The symbols move the units like this.
nb n cn
nb x gp
nb c cq
hz n bs
hz x hh
hz c pn
hb n nc
hb x cf
hb c sg
nc n gp
nc x cn
nc c hb
sq n gd
sq x rf
sq c rn
zc n jp
zc x cq
zc c gp
pr n lg
pr x jn
pr c cg
jn n ns
jn x pr
jn c bq
ll n cl
ll x sg
ll c cf
rf n rc
rf x sq
rf c rg
mm n rm
mm x gm
mm c gq
qc n rg
qc x lc
qc c rm
qt n cz
qt x nj
qt c lg
pn n hz
pn x dj
pn c jp
nj n bq
nj x qt
nj c jz
rc n cd
rc x rn
rc c rf
jp n pn
jp x qz
jp c zc
cq n nb
cq x zc
cq c qz
fh n qf
fh x mg
fh c cz
bq n jn
bq x lg
bq c nj
lh n rn
lh x cd
lh c ns
rm n qc
rm x cc
rm c mm
gp n zc
gp x nb
gp c nc
cz n fh
cz x jz
cz c qt
sg n hb
sg x ll
sg c lt
bs n mg
bs x qf
bs c hz
lt n sg
lt x cl
lt c gb
rn n sq
rn x rc
rn c lh
cm n gq
cm x gb
cm c cl
rg n rf
rg x gd
rg c qc
cn n cf
cn x nc
cn c nb
lc n cc
lc x qc
lc c gd
mg n jz
mg x fh
mg c bs
gb n lt
gb x cm
gb c jd
jz n nj
jz x cz
jz c mg
cg n pr
cg x ns
cg c cd
gq n mm
gq x jd
gq c cm
cc n gm
cc x rm
cc c lc
cd n cg
cd x lh
cd c rc
jd n gb
jd x gq
jd c gm
hh n dj
hh x hz
hh c qf
qz n cq
qz x jp
qz c dj
gd n lc
gd x rg
gd c sq
qf n hh
qf x bs
qf c fh
ns n lh
ns x cg
ns c jn
cf n ll
cf x hb
cf c cn
gm n jd
gm x mm
gm c cc
dj n qz
dj x pn
dj c hh
cl n cm
cl x lt
cl c ll
lg n qt
lg x bq
lg c pr

The rows follow the links: the fewer symbols apart two units are, the more alike their rows tend to be.

Named rows; a name shown again gets a slightly different row:
cl: [ 145  -79  -13    0   44   50    2  -56   -1  126  108  -48 -198   26 -224 -147 -249    9   92   40   69   11 -122  -17 -162 -204  -24   42 -173   -3  279   29   23  -78  -88  119   66  -14  108 -171   64   61   -8  -30 -122  145    1  219]
hz: [ -82   39   -9   80   33  -93  -49  -96 -131   41 -137  -49  -85    2  174   52  212   12   45 -190   -4  -78  163  103   50 -129   19   78  134 -167  108  -72  202   62  -84  173 -119  -28  261 -100  117  -26  -38  -64 -128   64    1  126]
rg: [-195  -11  127    9   30  -90 -146  -46   76 -254  -73   74    9  160   -8   33  -49 -124 -135 -179   33  -19   47  -96  104  269   68   -3  147   49  117   30 -126   71 -117  104  -24  -33 -155   54 -102   42  157   -6  195 -107   46  -24]
rf: [-230   48  142   50   31  -59 -131   -3   45 -306  -70   60   12  127   43  113   68 -112  -61 -204    4  -45   88  -59  148  276   82  -49  212   38   53   34  -67   90 -107   78  -48  -32 -128   43  -44   27  119  -44  228  -92   42  -35]
lt: [ 105 -107 -151  -94  186   -9   19  135   67   -1   76  -15   37 -105 -156   11 -106   25   78  243   46  102   -4  -82 -131   -9   23   -5 -220   95 -142  115 -170  -56 -109   10  -20   12  -24  149   -1  130   66  197 -181   94  102 -127]
cc: [   4  -45   60   59   66  130   70  172   47  -66  185   43 -102  -48 -173  107  -75   81  246  287  -24 -140 -153   56  -84  -11  110 -176 -129  133    1   56   19 -101  -75 -174   43   54  -47  -91  128    7  -96  -53   59  202  -23   47]
cq: [ 228  114    4   79 -157  104  -22 -152 -170  107  135   29   41  -53  -57  -35  -94  110   32   53 -195 -147  -95   18   10 -149   53   36  -90 -121  136 -133   17  -13  233 -113   14  140  -54  226  103  -62 -167   20  -43  -67  -44  -82]
dj: [ 225   65  -65  -36 -155   41   37 -103  -98  181   58   24  165  -59   48  -52  -37   86  -57   86 -124   16  -75  -29    0 -121  -19   60 -108  -77 -132  -93  -65    7  282 -155   54  111  -89  258  -19  -36 -114  105  -68 -147  -27 -218]
cg: [-295    4   62   57  111  -47    3   84   15 -196 -112   14  -16    4  186  202  267  -31   84  -77   28  -88  104   92  110  152   75  -64  212   34 -119   35  130   60 -134    5 -126  -50  111 -155   74  -48   20  -99   87   78    1   47]

Each walk starts at a row. The symbols on each line, taken left to right, move it on to the next unit.
Answer with the unit's row; about right is enough.
new walk
[-262   31  120   75   54  -87 -104   -2   20 -278 -108   64   16  105   91  174  135  -62  -23 -169    7  -95   68    7  167  260  100  -39  231   33   37    9   16   66 -121   30 -109  -32  -67  -19    2   -3   86  -88  172   -9   28   -2]
c x c c x c n n n
[-237  -14  -15   12  108  -44   47  149   24 -105 -114  -40   -1  -41  206  162  301    9   93   -1   75  -16  113   88   77  105   29  -75  172   31 -230   47  144   28 -157  -29 -109  -29  151 -187   42  -65   21  -61   12  143   -7   33]
n n c x x n
[-117  -53  -96  -93  127  -24  180  194   34   61 -129  -49   89 -107  209   72  269   63   51  132   73   77  123   71  -14  -16  -50  -41   26   35 -382   72   86    2  -44  -85  -36  -63  149 -160  -43  -97   27   38  -74   79  -28  -33]
new walk
[ 230   80   31  124 -132   94  -57 -141 -154   96  137  -14   -7  -53 -101   -6 -113  106   78   32 -162 -155 -100   40  -29 -210   72   19 -119 -114  214 -101   55  -49  169  -81   -3  144   -9  157  172  -31 -186  -14  -80   12  -40  -11]
x n x c x c c c c x
[ 181  -26   12   87  -57   68  -21 -100 -111  119  135  -45 -137  -19 -168  -64 -149   60  131   52  -69 -152 -101   56  -81 -283   37    9 -134  -73  288  -90   77  -74   21   28   14   66   84  -51  161    0 -153  -64 -117  148  -35  147]
x c x x c c x c n x
[  91 -162 -165  -74  172   22   42  197   54   13   89  -34  -23  -93 -178   26 -100   26  152  301   32   83  -38  -56 -141  -49   33  -41 -225  100 -156  130 -113  -79 -177  -72    8  -21    1   51    1   97   31  139 -166  135   91  -77]
new walk
[  23 -109  -17    4  139   96   70  189   71  -20  142    2  -84 -101 -185   53 -102   87  237  312   17  -60 -124   42 -114  -47   96 -121 -175  128  -36  106  -19  -77 -138 -147   34   20  -17  -78   88   53  -42   -6  -57  234    8   27]
x x c n x x x c
[  42 -133  -13 -104   60   12  -52  -13   99   48   53  -29 -160   86 -219 -190 -277 -112  -60  -26  154  139  -73  -93 -121   -7  -93   50 -113   75  224   68 -118  -56 -136  185  105  -98   -7 -155 -139   97  118   14  -16   35   28  183]
n c c x c x c
[  94 -106  -32  -54   49   13   -2  -44   47  122   77  -45 -170   35 -246 -171 -229  -46   30   36  129   53  -91  -43 -159 -139  -52   28 -146   29  263   66  -52  -61 -129  165   91  -42   50 -163   -1   99   76  -22 -114   88    8  219]
new walk
[  42 -115  -89  -40  162   49   78  194   87    1  133  -29  -53 -127 -209   38 -110   59  201  338   30    8  -64   -6 -157  -42   72 -106 -209  161 -107  149  -85  -64 -158  -90   18   23    1  -24   69   61   17   81 -117  219   45  -15]
x n x x x x
[ -18 -108   13  -91   44  -52  -72  -20  136  -46   11    6 -111  105 -202 -163 -260 -169 -125  -68  116  137  -30 -134  -61  115  -49   48  -68   92  188   87 -178  -12  -97  178  100  -79 -102  -82 -179  122  169   42   60  -72   65   97]
n x x n c n n c c n
[-124  -20  107  -25   23 -110 -123  -57  109 -205  -39   59   -5  159  -87  -38 -125 -162 -147 -168   41   41   16 -138   74  249  -14    7  106   35  146   88 -136   63  -74  139   14  -73 -160   49 -130  107  187   18  188 -127   63   -2]
new walk
[ -42  -35 -142 -110   77  -21  178  178   51  114  -95  -77  142 -122  163   28  225   47    8  172   74  167  105   49  -37  -34  -80  -33  -32   47 -419   50   30    3   37 -103  -14  -34  122  -77  -67  -76    0   34 -120   22  -21 -107]
x c x c n x x n n
[ 215   44 -113  -59 -115   48  114    0  -27  181   29   -6  190  -98  110  -42    6   80  -91  143 -105   72  -21  -33  -25  -90  -74   22 -104  -41 -225  -34  -80  -14  242 -161   28  123  -63  219  -54  -43  -90  130  -80 -125  -20 -219]
n c x x n x x n
[ 256   96  -21   13 -189   64  -14  -97 -112  133  106   35  113  -83   10  -52 -100   70  -31   54 -170  -86  -89  -19    6 -155    4   37 -114  -71    5  -95  -26    5  265 -114   24  134  -82  260   48  -43 -134   47  -44 -114   -4 -165]
new walk
[ 170  -34   10   52    7  115  -20  -85  -65  124   98  -40 -194   -4 -201 -130 -185   52  134   66  -14  -61 -106   43 -106 -230   31   23 -133  -71  304  -28   44  -84  -82   67   48   34  129 -107  135   17  -93  -65 -112  129  -24  195]
c n c x x c x x
[ 207   65   45  129  -98  115  -47 -135 -129   93  149    5 -105  -32 -136  -31 -129   93   99   27 -100 -188 -130   88  -53 -258   67   -2 -136 -120  277  -97   78  -58   92  -27   15   97   37   62  182   17 -167  -52  -88   67  -40   58]
new walk
[-296   49   88   80   72  -86  -75   54   17 -252 -114   60   -7   29  137  173  190  -34   31 -128  -10 -110   83   50  147  209   86  -63  231   11  -42   19   98   70 -127   17 -121  -69   -8  -80   44   -9   53  -94  152   35   43   -4]
c x c c x c n n n
[-173  -45  -62  -21  106  -36  114  175   22   29 -125  -62   19  -84  230  121  288   54   83   80   64   41  108  111   21   24  -22  -40  112   44 -304   68  115   10 -126  -70  -91  -49  160 -191   20  -99   -5  -60  -25  105  -25   20]
c x c c x c n n n
[  64  -42 -170 -115   22  -27  148  125   36  191  -51  -29  177 -115  175  -55  155   67  -36  158   21  175   64   12  -46  -56 -102   -1  -58   21 -419   30   -8  -17  117 -112   11  -28   50   19  -90  -87  -34  115 -122  -57  -16 -160]
new walk
[ 100  -67 -176  -67  192  -63  -44   86   21  -30   44    0   63  -61 -110   30  -93    1   32  177    7   82   40 -150 -118   17   37   57 -182   41 -129   43 -212   -7 -112   42  -50    8  -34  270  -11  190   95  224 -194   18  133 -186]
x x x c c x c
[  99  -27 -165  -33  135 -105  -90    5  -16  -65   -6  -28  108  -56  -78   29  -57   12  -36   66  -29   46   72 -146  -42   39   67  110 -142    2  -87   31 -155   48  -75   72 -104   21  -45  362  -36  162   83  230 -179   -6  127 -202]
x x n n n x n x c
[  84   17  -93   24  100 -115 -154  -66  -51 -106  -31  -11   72    6   -2   79    4  -12  -45  -15  -53  -34  103 -128   16   22   90  125  -52  -68  -19  -25 -144   56  -37  150 -155   21  -17  418   -5  157   60  202 -161  -59  168 -204]
new walk
[ 125  -29 -155 -115  -61   21  140   69   -8  206   -4  -46  180 -111  131  -42   89   71  -89  182  -35  158   23  -27  -42  -68 -115   21 -122   17 -352    0  -59   -9  186 -138   54   48  -46  141 -110  -31  -50  139  -88  -98   -1 -214]
n c c n x x x c n
[ -72   22  -22   58   23  -53   25  -73  -86  111 -181 -102  -72   10  180   -8  175   48    8 -187   49   22  159   80   40 -152  -67   84  137 -124   16  -49  209   39  -74  149 -107  -46  276 -201   42  -88  -45 -106 -112   57  -19  206]
c c c n c x x
[ -30  102    6  146   39  -80 -121 -151 -173  -90  -97  -40    3   14  141  103  169   46   32 -199  -86 -146  155    2  112  -61  113  115  130 -187  122 -118  119   60  -86  163 -190   22  159  172  135   62  -22  -10 -128   -4   71  -25]
new walk
[ -74  -16  -37  -32  -22  -29   57  -36  -53  154 -185  -94  -74    5  201  -80  174  -33  -50 -162   89  105  137   96  -17 -155  -99   85  115  -59   14  -40  182   -6  -35  143  -12  -71  267 -269   -3  -74   -8  -80  -94   37  -59  188]
c n c c x n x
[ -65   81   -7  127   62  -67 -113 -132 -132  -26 -106  -42  -33   25  160   82  173   38   29 -192  -75 -141  164   55   66 -101   38   99  150 -201  119  -81  167   73  -93  175 -207   -7  215   36  152    3  -38  -48 -105   42   19   59]
c x n c x c
[ -10   95  -48  102   45 -100 -201 -139 -149 -107  -84  -24   35   13   89  113  105   18  -29 -183 -122  -99  139  -21   84   -9   94  142   81 -141  114 -107   49   86  -42  152 -197   46   68  298  114   77   18   83 -140  -50  120 -111]
